Below is a small trained network, with its code and all its weights. Each question gives an input and a class and asks what happens when units are switched off, that is, made to give their printed mean instead of their output.

import numpy as np


def w(rows, s, z=0):
    codes = np.array(rows[::2]) - 128.0
    scale = np.full(codes.shape[1], s)
    scale[-1] = z or s
    return codes * scale


def f(y):
    return np.maximum(y, 0)


def log_softmax(a):
    a = a - a.max(-1, keepdims=True)
    return a - np.log(np.exp(a).sum(-1, keepdims=True))


def net(x, mask):
    res = np.array(x, float).reshape(1, 8) / 4 @ E
    y = f(res @ A[0][:, :-1].T + A[0][:, -1])
    res = res + np.where(mask, y, B[0][:, -1]) @ B[0][:, :-1]
    return log_softmax(res[-1] @ U[:, :-1].T + U[:, -1])


A, B = {}, {}
E = w([
[112,254,195,101,100,79,56],'x0',
[154,121,234,122,229,172,85],'x1',
[86,231,101,72,95,189,77],'x2',
[167,113,137,196,138,53,154],'x3',
[216,180,68,118,224,64,55],'x4',
[95,158,114,185,109,196,150],'x5',
[162,220,236,121,162,111,242],'x6',
[12,112,121,126,125,124,48],'x7',
],0.0085)
A[0] = w([
[131,203,82,119,55,133,154,251],'neuron 0',
[117,128,98,122,13,214,127,245],'neuron 1',
[128,131,106,62,141,150,94,74],'neuron 2',
[160,111,59,38,215,92,169,196],'neuron 3',
[68,166,96,163,64,133,90,249],'neuron 4',
[101,149,185,130,30,101,218,211],'neuron 5',
[174,79,73,12,120,147,214,167],'neuron 6',
[99,113,158,104,116,8,144,89],'neuron 7',
[145,125,82,129,162,161,19,241],'neuron 8',
[82,126,73,57,54,177,178,254],'neuron 9',
[176,175,128,44,179,178,51,199],'neuron 10',
[120,105,121,44,156,103,65,76],'neuron 11',
[162,93,175,214,185,70,169,236],'neuron 12',
[98,213,173,117,254,25,99,219],'neuron 13',
[140,70,174,135,177,88,14,116],'neuron 14',
],0.0097,0.0029)
B[0] = w([
[81,136,154,157,76,73,111,214],'neuron 0',
[13,88,167,212,131,108,90,243],'neuron 1',
[143,130,145,201,153,73,45,167],'neuron 2',
[208,152,132,230,163,128,66,199],'neuron 3',
[40,111,240,111,68,72,97,220],'neuron 4',
[79,121,125,150,97,126,221,238],'neuron 5',
[134,215,38,199,161,120,108,210],'neuron 6',
[137,72,92,73,116,35,169,178],'neuron 7',
[72,181,191,66,180,89,9,223],'neuron 8',
[32,145,81,185,95,132,82,245],'neuron 9',
[102,255,139,154,164,131,106,223],'neuron 10',
[121,128,178,94,172,93,68,186],'neuron 11',
[189,52,157,143,173,113,223,230],'neuron 12',
[154,170,160,81,112,99,187,254],'neuron 13',
[142,100,178,30,186,91,85,211],'neuron 14',
],0.0069,0.012)
U = w([
[224,88,109,41,148,69,118,4],'0',
[139,185,143,57,84,104,48,146],'1',
[109,1,127,37,159,102,29,78],'2',
[218,38,147,159,128,72,194,149],'3',
[154,108,96,209,163,116,66,93],'4',
[35,62,134,187,60,181,93,213],'5',
[72,104,100,90,2,73,145,120],'6',
[122,137,182,42,185,229,155,129],'7',
],0.0088,0.0035)

Each question gives the input, the list of numbers given to net, and the class t.
The units are the neurons (one row each of A and B). Each row of codes is followed by its name. A weight is (code - 128) times the scale printed after its matrix; where a second scale follows, it is the last column's (A, B and U).
mask holds one flag per neuron, in row order. A switched-off neuron (its flag False) gives its mean, the last column of its row in B, instead of its output. The means were averaged over made-up inputs and are rounded, as every weight is.
A unit's drop is (log p(t) with every unit on - log p(t) with that unit switched off) / (log p(t) with every unit on - log p(t) with every unit switched off).
The circuit of an input: a set's keep is (log p(t) with only the set's units on - log p(t) with every unit switched off) / (log p(t) with every unit on - log p(t) with every unit switched off). Starting from the 12 units with the biggest drops (on a tie, the unit counted first), units are removed one at a time, each time the one whose removal leaves the highest keep (on an exact tie, the one counted first), for as long as the keep stays at least 0.8.
circuit, biggest first: the units of the circuit, biggest drop first
k most important neurons: the k neurons with the biggest drops, biggest first
drop when u is switched off: that unit's drop, to one decimal
input [2,-5,-3,7,4,4,-8,-7], class 3: circuit, biggest first	(neuron 9; neuron 12)
input [-8,5,0,4,-4,0,-6,0], class 2: circuit, biggest first	(neuron 5; neuron 10)
input [-8,4,-8,-1,-8,-4,-4,7], class 2: circuit, biggest first	(neuron 14)
input [3,5,-1,3,-3,6,4,3], class 7: circuit, biggest first	(neuron 0; neuron 9)
input [2,-5,1,4,2,-7,-3,0], class 2: circuit, biggest first	(neuron 10; neuron 5)
input [-1,-7,0,-8,7,6,-4,-2], class 5: circuit, biggest first	(neuron 1; neuron 9)
input [-4,7,-4,-4,-1,1,-2,-6], class 3: 3 most important neurons	(neuron 12; neuron 9; neuron 8)
input [-3,-8,5,1,0,7,8,1], class 5: 2 most important neurons	(neuron 1; neuron 13)
input [-3,5,-4,-7,6,1,-2,-1], class 1: circuit, biggest first	(neuron 10; neuron 8)
input [6,-5,3,2,-1,-1,-6,0], class 5: circuit, biggest first	(neuron 1; neuron 13)
input [6,6,-3,6,-7,6,-4,-2], class 3: 2 most important neurons	(neuron 9; neuron 12)
input [8,1,7,7,-5,-6,-7,7], class 2: circuit, biggest first	(neuron 14; neuron 6)
input [-7,-7,7,-3,6,-3,-4,1], class 4: 3 most important neurons	(neuron 3; neuron 6; neuron 2)
input [-6,2,5,-8,8,-2,-6,2], class 1: circuit, biggest first	(neuron 10)
input [-4,1,-7,-1,4,6,-3,-3], class 3: 4 most important neurons	(neuron 12; neuron 9; neuron 10; neuron 1)
input [5,3,-6,4,-8,2,2,6], class 3: drop when neuron 14 is switched off	0.0
input [-2,-8,6,-3,6,-7,-1,-8], class 4: drop when neuron 3 is switched off	0.2
input [-7,7,7,7,3,2,1,5], class 7: drop when neuron 4 is switched off	0.1
